Below is a small trained network, with its code and all its weights. Each question gives an input and a class and asks what happens when units are switched off, that is, made to give their printed mean instead of their output.

import numpy as np


def w(rows, s, z=0):
    codes = np.array(rows[::2]) - 128.0
    scale = np.full(codes.shape[1], s)
    scale[-1] = z or s
    return codes * scale


def f(y):
    return y / 2 * (1 + np.tanh(0.7978845608 * (y + 0.044715 * y**3)))


def log_softmax(a):
    a = a - a.max(-1, keepdims=True)
    return a - np.log(np.exp(a).sum(-1, keepdims=True))


def net(x, mask):
    res = np.array(x, float).reshape(1, 6) / 4 @ E
    y = f(res @ A[0][:, :-1].T + A[0][:, -1])
    res = res + np.where(mask, y, B[0][:, -1]) @ B[0][:, :-1]
    return log_softmax(res[-1] @ U[:, :-1].T + U[:, -1])


A, B = {}, {}
E = w([
[52,227,97,97,151,176,119,212,173,16,49],'x0',
[127,129,126,128,128,128,129,129,127,127,127],'x1',
[114,57,2,155,35,76,131,209,72,142,64],'x2',
[128,127,127,128,128,128,128,128,127,129,129],'x3',
[88,138,110,106,176,253,127,199,35,217,198],'x4',
[131,213,67,42,168,41,191,60,14,87,169],'x5',
],0.0049)
A[0] = w([
[112,69,34,131,71,121,118,185,96,118,104,85],'N1',
[148,77,147,141,127,106,128,89,103,182,162,8],'N2',
[134,68,156,134,112,108,121,60,98,198,163,4],'N3',
[121,141,117,129,157,222,114,167,59,164,157,101],'N4',
[124,192,254,107,192,204,129,56,183,111,168,72],'N5',
[118,141,104,131,145,203,134,159,72,166,152,105],'N6',
[118,148,101,129,143,216,136,162,77,170,158,102],'N7',
[113,174,104,98,145,70,128,101,70,120,144,145],'N8',
[121,88,49,145,92,111,140,183,102,127,97,93],'N9',
[84,245,83,105,139,191,119,214,180,37,75,14],'N10',
[108,49,177,193,107,212,112,209,247,157,104,81],'N11',
[109,218,82,103,163,82,168,98,23,95,139,112],'N12',
[138,138,119,160,97,29,122,81,231,67,97,97],'N13',
[125,100,89,136,95,100,140,172,103,138,105,105],'N14',
[139,165,100,109,153,82,138,106,76,109,146,114],'N15',
],0.0095,0.0016)
B[0] = w([
[128,223,115,147,163,112,124,135,116,141,142,203],'N1',
[125,84,121,172,134,136,151,121,104,136,141,165],'N2',
[148,59,120,162,144,124,142,136,90,149,154,178],'N3',
[112,105,159,103,120,58,129,123,144,87,91,194],'N4',
[123,251,78,155,145,98,126,151,101,150,133,244],'N5',
[112,120,152,110,123,81,139,124,147,96,95,179],'N6',
[110,114,154,114,112,69,139,126,150,91,93,186],'N7',
[127,118,127,121,111,192,107,132,157,128,120,191],'N8',
[136,211,113,143,148,110,126,117,123,142,145,189],'N9',
[159,23,133,188,137,106,156,109,74,177,172,244],'N10',
[143,118,114,77,101,247,104,112,161,119,133,254],'N11',
[144,120,122,99,103,220,100,125,166,129,130,239],'N12',
[85,106,173,82,124,56,140,142,138,83,82,237],'N13',
[117,180,131,132,146,126,133,132,117,137,142,166],'N14',
[129,114,134,124,117,184,114,137,159,132,123,181],'N15',
],0.018,0.0081)
U = w([
[149,116,112,84,83,231,66,118,195,126,127,62],'0',
[123,255,86,163,191,94,120,151,100,154,140,28],'1',
[80,91,186,86,111,41,147,132,159,52,46,178],'2',
[166,21,124,207,149,122,173,107,54,179,178,252],'3',
],0.008,0.00032)

Each question gives the input, the list of numbers given to net, and the class t.
The units are the neurons (one row each of A and B). Each row of codes is followed by its name. A weight is (code - 128) times the scale printed after its matrix; where a second scale follows, it is the last column's (A, B and U).
mask holds one flag per neuron, in row order. A switched-off neuron (its flag False) gives its mean, the last column of its row in B, instead of its output. The means were averaged over made-up inputs and are rounded, as every weight is.
A unit's drop is (log p(t) with every unit on - log p(t) with that unit switched off) / (log p(t) with every unit on - log p(t) with every unit switched off).
The circuit of an input: a set's keep is (log p(t) with only the set's units on - log p(t) with every unit switched off) / (log p(t) with every unit on - log p(t) with every unit switched off). Starting from the 12 units with the biggest drops (on a tie, the unit counted first), units are removed one at a time, each time the one whose removal leaves the highest keep (on an exact tie, the one counted first), for as long as the keep stays at least 0.8.
units of the circuit, in order: the units of the circuit, biggest drop first
top k neurons: the k neurons with the biggest drops, biggest first
drop when u is switched off: that unit's drop, to one decimal
input [-1,2,6,-7,-1,7], class 0: top 2 neurons : (N12 N5)
input [-5,-6,-6,2,7,2], class 2: units of the circuit, in order : (N4)
input [3,5,2,-3,3,0], class 2: top 2 neurons : (N5 N3)
input [-8,4,-6,-4,2,-5], class 3: top 2 neurons : (N3 N2)
input [8,3,-7,2,-7,8], class 0: top 3 neurons : (N12 N8 N15)
input [-5,5,-4,-2,0,0], class 3: top 4 neurons : (N3 N1 N9 N2)
input [-5,-7,7,4,0,7], class 0: top 4 neurons : (N12 N5 N8 N15)
input [6,2,5,4,-5,-5], class 3: top 3 neurons : (N10 N5 N12)
input [-6,2,6,-4,-4,-3], class 1: top 3 neurons : (N10 N1 N9)
input [-6,7,6,-8,-1,3], class 1: top 3 neurons : (N10 N1 N9)
input [8,-5,1,2,4,7], class 3: top 2 neurons : (N10 N11)
input [-4,0,1,3,-1,2], class 3: units of the circuit, in order : (N11 N5 N13)
input [1,-2,2,3,6,4], class 2: top 2 neurons : (N11 N4)
input [8,8,4,2,0,-5], class 3: units of the circuit, in order : (N10)
input [3,-1,-7,4,-3,-5], class 1: drop when N5 is switched off : 2.5
input [3,-1,-6,4,-5,6], class 0: drop when N12 is switched off : 2.5
input [0,-5,4,-4,-1,7], class 0: drop when N9 is switched off : 0.0
